Here is a tiny trained network, its code and every weight. The questions are about switching its units off for an input and a class, where a switched-off unit gives its printed mean instead of its output.

import numpy as np


def w(rows, s, z=0):
    codes = np.array(rows[::2]) - 128.0
    scale = np.full(codes.shape[1], s)
    scale[-1] = z or s
    return codes * scale


def f(y):
    return y / 2 * (1 + np.tanh(0.7978845608 * (y + 0.044715 * y**3)))


def log_softmax(a):
    a = a - a.max(-1, keepdims=True)
    return a - np.log(np.exp(a).sum(-1, keepdims=True))


def net(x, mask):
    res = np.array(x, float).reshape(1, 7) / 4 @ E
    y = f(res @ A[0][:, :-1].T + A[0][:, -1])
    res = res + np.where(mask, y, B[0][:, -1]) @ B[0][:, :-1]
    return log_softmax(res[-1] @ U[:, :-1].T + U[:, -1])


A, B = {}, {}
E = w([
[70,182,131,158,183,150,144,136,61,96,202],'x0',
[123,179,134,102,54,124,171,182,39,136,74],'x1',
[186,80,189,165,164,66,161,157,105,111,118],'x2',
[190,158,85,249,110,185,115,128,119,128,106],'x3',
[113,134,145,141,111,120,99,124,93,145,120],'x4',
[138,110,133,101,181,200,143,124,86,184,115],'x5',
[132,131,111,120,146,135,143,126,152,109,112],'x6',
],0.011)
A[0] = w([
[104,136,88,156,168,121,160,124,70,85,176,63],'N1',
[63,146,137,1,146,44,141,63,122,158,153,3],'N2',
[117,113,170,54,176,82,135,105,108,98,121,76],'N3',
[78,157,133,120,201,121,125,170,78,65,146,82],'N4',
[72,149,85,152,161,110,135,149,83,139,166,73],'N5',
[117,137,85,124,94,49,144,122,178,24,137,134],'N6',
[130,116,111,96,182,166,186,90,110,208,117,80],'N7',
[177,93,171,98,203,180,165,146,121,159,85,194],'N8',
[91,91,143,156,177,100,84,76,178,174,198,58],'N9',
[56,149,106,54,59,247,94,77,158,118,155,74],'N10',
[136,162,126,91,87,117,167,171,82,128,127,67],'N11',
],0.009,0.0033)
B[0] = w([
[202,68,84,107,47,135,133,134,174,96,163,197],'N1',
[207,163,4,160,188,105,160,119,124,156,140,239],'N2',
[164,113,78,175,123,138,170,53,108,161,132,193],'N3',
[127,97,108,106,86,132,113,147,152,86,170,208],'N4',
[168,141,83,78,65,138,96,106,159,138,129,190],'N5',
[73,204,145,104,75,105,109,114,94,162,175,200],'N6',
[86,219,155,144,109,7,94,172,178,223,164,198],'N7',
[145,128,154,113,89,113,106,144,42,154,191,229],'N8',
[160,214,178,64,140,194,154,157,216,79,76,219],'N9',
[145,93,176,105,102,90,191,48,57,82,147,254],'N10',
[173,169,165,64,254,189,132,188,101,81,60,191],'N11',
],0.009)
U = w([
[178,151,63,223,162,158,158,75,118,173,124,122],'0',
[74,201,169,128,107,87,112,146,129,195,196,69],'1',
[147,153,169,47,209,201,136,156,162,104,79,60],'2',
[148,55,201,138,128,98,191,57,87,92,161,144],'3',
[138,107,118,111,130,134,109,103,132,152,136,253],'4',
[165,26,88,54,64,133,108,131,160,161,118,73],'5',
[108,130,120,131,147,133,141,116,126,155,159,209],'6',
[1,30,105,131,193,122,104,152,157,154,117,51],'7',
],0.0096,0.0052)

Each question gives the input, the list of numbers given to net, and the class t.
The units are the neurons (one row each of A and B). Each row of codes is followed by its name. A weight is (code - 128) times the scale printed after its matrix; where a second scale follows, it is the last column's (A, B and U).
mask holds one flag per neuron, in row order. A switched-off neuron (its flag False) gives its mean, the last column of its row in B, instead of its output. The means were averaged over made-up inputs and are rounded, as every weight is.
A unit's drop is (log p(t) with every unit on - log p(t) with that unit switched off) / (log p(t) with every unit on - log p(t) with every unit switched off).
The circuit of an input: a set's keep is (log p(t) with only the set's units on - log p(t) with every unit switched off) / (log p(t) with every unit on - log p(t) with every unit switched off). Starting from all 11 units, units are removed one at a time, each time the one whose removal leaves the highest keep (on an exact tie, the one counted first), for as long as the keep stays at least 0.8.
circuit, biggest first: the units of the circuit, biggest drop first
most important unit: the unit with the biggest drop
top k neurons: the k neurons with the biggest drops, biggest first
drop when u is switched off: that unit's drop, to one decimal
input [-7,6,2,-8,3,0,-2], class 0: circuit, biggest first	(N2 N3)
input [3,-5,-3,2,-7,-7,6], class 1: circuit, biggest first	(N6)
input [2,5,0,3,4,3,-4], class 2: circuit, biggest first	(N11 N3)
input [-6,0,2,-7,-1,-6,6], class 0: top 2 neurons	(N2 N3)
input [8,-2,3,-4,1,2,4], class 5: top 2 neurons	(N1 N4)
input [-4,6,1,-6,-8,-5,-6], class 6: top 3 neurons	(N6 N9 N2)
input [-7,5,0,3,-8,8,-5], class 1: circuit, biggest first	(N7 N8)
input [2,2,-8,0,-1,6,4], class 3: top 2 neurons	(N10 N6)
input [8,-3,7,-7,7,4,6], class 5: circuit, biggest first	(N4 N1 N5)
input [5,-7,5,4,-5,2,4], class 2: top 2 neurons	(N9 N10)
input [3,-8,6,-5,2,5,-5], class 2: top 3 neurons	(N9 N10 N6)
input [8,2,-5,-3,0,0,4], class 5: circuit, biggest first	(N5 N1)
input [-3,5,5,-5,-4,-7,-7], class 1: top 3 neurons	(N6 N10 N1)
input [-7,-7,-3,0,1,-3,6], class 2: most important unit	N9
input [8,-6,-3,3,1,-1,7], class 5: circuit, biggest first	(N1 N5 N4)
input [-1,0,2,4,7,7,0], class 1: circuit, biggest first	(N7 N2 N8)
input [-3,-7,-1,-1,-1,-6,6], class 2: top 2 neurons	(N9 N7)
input [2,-7,-3,-7,5,2,-1], class 0: top 3 neurons	(N2 N3 N11)
input [5,5,2,-2,-3,1,5], class 2: top 2 neurons	(N11 N10)
input [1,2,-4,-6,-2,1,-5], class 0: top neuron	(N2)
input [6,6,6,6,-6,-7,3], class 1: top 4 neurons	(N6 N10 N2 N3)
input [8,-6,-3,-6,-1,7,-6], class 5: top 4 neurons	(N1 N4 N5 N6)
input [2,-5,-8,-3,3,-7,-4], class 3: top 2 neurons	(N10 N7)
input [-6,7,3,-1,-7,-4,2], class 2: drop when N11 is switched off	0.7
input [-4,5,0,-6,6,-3,-3], class 0: drop when N3 is switched off	0.1
input [-5,7,-2,4,6,8,-3], class 1: drop when N9 is switched off	0.2
input [-6,7,2,0,3,-2,-3], class 2: most important unit	N11
